Here is a tiny trained network, its code and every weight. The questions are about switching its units off for an input and a class, where a switched-off unit gives its printed mean instead of its output.

import numpy as np


def w(rows, s, z=0):
    codes = np.array(rows[::2]) - 128.0
    scale = np.full(codes.shape[1], s)
    scale[-1] = z or s
    return codes * scale


def norm(h):
    return h / np.sqrt((h * h).mean(-1, keepdims=True) + 1e-5)


def f(y):
    return y / 2 * (1 + np.tanh(0.7978845608 * (y + 0.044715 * y**3)))


def log_softmax(a):
    a = a - a.max(-1, keepdims=True)
    return a - np.log(np.exp(a).sum(-1, keepdims=True))


def net(x, mask):
    res = np.array(x, float).reshape(1, 4) / 4 @ E
    u = 0
    for l in range(3):
        y = f(norm(res) @ A[l][:, :-1].T + A[l][:, -1])
        res = res + np.where(mask[u : u + 9], y, B[l][:, -1]) @ B[l][:, :-1]
        u += 9
    return log_softmax(norm(res)[-1] @ U[:, :-1].T + U[:, -1])


A, B = {}, {}
E = w([
[210,61,120],'x0',
[136,124,123],'x1',
[186,250,62],'x2',
[141,240,254],'x3',
],0.0057)
A[0] = w([
[85,86,161,156],'L0N0',
[122,134,135,23],'L0N1',
[255,148,98,255],'L0N2',
[142,213,143,139],'L0N3',
[124,197,202,94],'L0N4',
[178,51,81,170],'L0N5',
[71,96,48,223],'L0N6',
[82,99,49,33],'L0N7',
[173,185,193,29],'L0N8',
],0.011,0.00088)
B[0] = w([
[27,176,112,190],'L0N0',
[160,148,62,119],'L0N1',
[17,176,88,246],'L0N2',
[81,91,89,240],'L0N3',
[212,125,75,253],'L0N4',
[131,162,168,240],'L0N5',
[201,93,183,237],'L0N6',
[255,154,52,206],'L0N7',
[202,187,117,226],'L0N8',
],0.0065,0.0038)
A[1] = w([
[46,212,204,57],'L1N0',
[125,220,159,242],'L1N1',
[255,161,68,207],'L1N2',
[154,69,253,150],'L1N3',
[48,155,163,79],'L1N4',
[158,204,177,153],'L1N5',
[138,140,221,20],'L1N6',
[105,90,95,3],'L1N7',
[159,68,18,14],'L1N8',
],0.0083,0.0017)
B[1] = w([
[179,89,63,168],'L1N0',
[125,2,87,201],'L1N1',
[60,135,121,255],'L1N2',
[66,90,115,173],'L1N3',
[149,120,101,141],'L1N4',
[168,42,181,173],'L1N5',
[168,209,92,130],'L1N6',
[196,151,126,120],'L1N7',
[231,110,60,170],'L1N8',
],0.0066,0.0058)
A[2] = w([
[158,133,57,138],'L2N0',
[204,132,120,133],'L2N1',
[211,70,76,28],'L2N2',
[86,131,135,1],'L2N3',
[74,109,75,58],'L2N4',
[227,113,171,107],'L2N5',
[102,111,9,54],'L2N6',
[69,86,170,44],'L2N7',
[199,81,29,104],'L2N8',
],0.011,0.0018)
B[2] = w([
[109,82,157,202],'L2N0',
[164,53,199,163],'L2N1',
[122,206,200,202],'L2N2',
[204,249,126,119],'L2N3',
[139,197,254,168],'L2N4',
[214,172,131,160],'L2N5',
[134,69,197,235],'L2N6',
[80,149,142,151],'L2N7',
[96,178,129,254],'L2N8',
],0.0074,0.0076)
U = w([
[245,149,175,131],'0',
[108,171,219,128],'1',
[112,171,196,159],'2',
[37,141,59,204],'3',
[108,155,124,1],'4',
],0.012,0.0066)

Each question gives the input, the list of numbers given to net, and the class t.
The units are the neurons (one row each of A and B). Each row of codes is followed by its name. A weight is (code - 128) times the scale printed after its matrix; where a second scale follows, it is the last column's (A, B and U).
mask holds one flag per neuron, layer by layer. A switched-off neuron (its flag False) gives its mean, the last column of its row in B, instead of its output. The means were averaged over made-up inputs and are rounded, as every weight is.
A unit's drop is (log p(t) with every unit on - log p(t) with that unit switched off) / (log p(t) with every unit on - log p(t) with every unit switched off).
The circuit of an input: a set's keep is (log p(t) with only the set's units on - log p(t) with every unit switched off) / (log p(t) with every unit on - log p(t) with every unit switched off). Starting from the 12 units with the biggest drops (on a tie, the unit counted first), units are removed one at a time, each time the one whose removal leaves the highest keep (on an exact tie, the one counted first), for as long as the keep stays at least 0.8.
units of the circuit, in order: the units of the circuit, biggest drop first
most important unit: the unit with the biggest drop
top k neurons: the k neurons with the biggest drops, biggest first
top k neurons in layer l: the k neurons of layer l with the biggest drops, biggest first
input [8,-2,5,-2], class 1: top 2 neurons in layer 2	L2N4, L2N6
input [-7,-3,-3,-8], class 0: top 2 neurons in layer 0	L0N7, L0N6
input [0,2,-4,-5], class 0: units of the circuit, in order	L0N7, L1N8
input [-4,-3,-8,5], class 3: top 2 neurons	L2N2, L2N6
input [-3,3,8,1], class 3: top 3 neurons	L2N2, L0N6, L0N2
input [-2,-3,8,-2], class 3: units of the circuit, in order	L2N2, L0N2
input [1,5,8,0], class 3: units of the circuit, in order	L0N2, L2N2
input [8,1,1,1], class 1: most important unit	L0N2
input [-3,4,-8,1], class 3: units of the circuit, in order	L2N2, L2N6, L2N1
input [-5,-3,7,5], class 3: units of the circuit, in order	L0N6, L0N3, L2N2, L1N1
input [-5,-1,4,6], class 0: top 3 neurons	L1N5, L0N8, L0N2
input [-8,0,4,-6], class 1: units of the circuit, in order	L0N6, L2N6
input [-4,-6,1,-7], class 0: top 2 neurons	L0N7, L1N8
input [-4,-6,5,-4], class 2: units of the circuit, in order	L2N6
input [8,6,2,-4], class 1: top 2 neurons in layer 0	L0N5, L0N2
input [-1,-5,7,6], class 3: top 4 neurons in layer 1	L1N8, L1N2, L1N7, L1N4
input [2,6,-8,7], class 3: top 2 neurons	L1N3, L0N7
input [-4,7,2,-4], class 2: top 4 neurons	L2N2, L1N2, L0N4, L2N8
input [-5,8,5,-5], class 2: top 4 neurons	L0N4, L1N2, L0N6, L2N2
input [2,3,8,-3], class 3: units of the circuit, in order	L0N2
input [2,-8,3,-8], class 0: top 2 neurons	L1N8, L0N7
input [-8,-3,-1,-6], class 1: top 2 neurons in layer 2	L2N2, L2N8
input [5,3,5,-3], class 1: top 2 neurons	L2N6, L2N4
input [5,4,-3,-7], class 0: top 2 neurons	L1N8, L0N7
input [-1,-3,0,-6], class 0: top 2 neurons	L0N7, L1N8
input [5,0,-3,-8], class 0: top 2 neurons	L1N8, L0N7
input [4,-5,1,-3], class 2: top 2 neurons	L1N2, L0N5
input [1,-5,-7,4], class 3: top 2 neurons	L2N2, L2N6
input [-3,2,0,6], class 0: top neuron	L0N2
